[[124 124 123 149 110 134 143]
 [143 112 138 134 121 143 145]
 [140 108 142 139 125 142 145]
 [132 123 127 140 111 138 144]
 [125 115 130 155 118 135 144]
 [133 112 136 145 121 139 144]
 [126 124 123 148 111 134 143]
 [142 114 136 133 119 142 145]]
->
[[143 112 138 134 121 143 145]
 [142 114 136 133 119 142 145]
 [140 108 142 139 125 142 145]
 [133 112 136 145 121 139 144]
 [132 123 127 140 111 138 144]
 [126 124 123 148 111 134 143]
 [125 115 130 155 118 135 144]
 [124 124 123 149 110 134 143]]

[[155 123 115 114 118 144 139 114 134 134]
 [146 129 117 136 148 135 137 124 132 123]
 [124 122 126 146 128 140 144 136 148 129]
 [128 137 133 124 141 134 119 128 126 111]
 [107 150 130 130 120 138 132 124 112 134]
 [140 142 138 123 141 124 142 141 127 120]]
->
[[155 123 115 114 118 144 139 114 134 134]
 [146 129 117 136 148 135 137 124 132 123]
 [140 142 138 123 141 124 142 141 127 120]
 [128 137 133 124 141 134 119 128 126 111]
 [124 122 126 146 128 140 144 136 148 129]
 [107 150 130 130 120 138 132 124 112 134]]

[[127 111]
 [123 102]
 [115 115]
 [119 125]
 [111 123]
 [134 107]
 [117 139]]
->
[[134 107]
 [127 111]
 [123 102]
 [119 125]
 [117 139]
 [115 115]
 [111 123]]

[[115 142]
 [122 144]
 [148 134]
 [150 124]
 [137 110]
 [152 140]
 [143 123]
 [142 120]
 [102 131]]
->
[[152 140]
 [150 124]
 [148 134]
 [143 123]
 [142 120]
 [137 110]
 [122 144]
 [115 142]
 [102 131]]

[[143 114 112 120 128 107 143 149 136 123 142 114 109]
 [109 106 104 146 136 143 117 139 150 135 129 105 123]
 [142 112 151 125 149 149 111 110 137 114 145 135 116]
 [112 146 130 112 140 121 138 106 129 105 143 134 128]
 [138 128 105 140 147 143 132 127 106 140 116 132 130]]
->
[[143 114 112 120 128 107 143 149 136 123 142 114 109]
 [142 112 151 125 149 149 111 110 137 114 145 135 116]
 [138 128 105 140 147 143 132 127 106 140 116 132 130]
 [112 146 130 112 140 121 138 106 129 105 143 134 128]
 [109 106 104 146 136 143 117 139 150 135 129 105 123]]

[[126 124 124 134 121 132 113 130 130 122]
 [115 135 124 116 136 118 151 131 130 128]
 [112 127 125 122 124 139 122 119 122 120]
 [121 123 126 118 137 116 154 129 128 126]]
->
[[126 124 124 134 121 132 113 130 130 122]
 [121 123 126 118 137 116 154 129 128 126]
 [115 135 124 116 136 118 151 131 130 128]
 [112 127 125 122 124 139 122 119 122 120]]
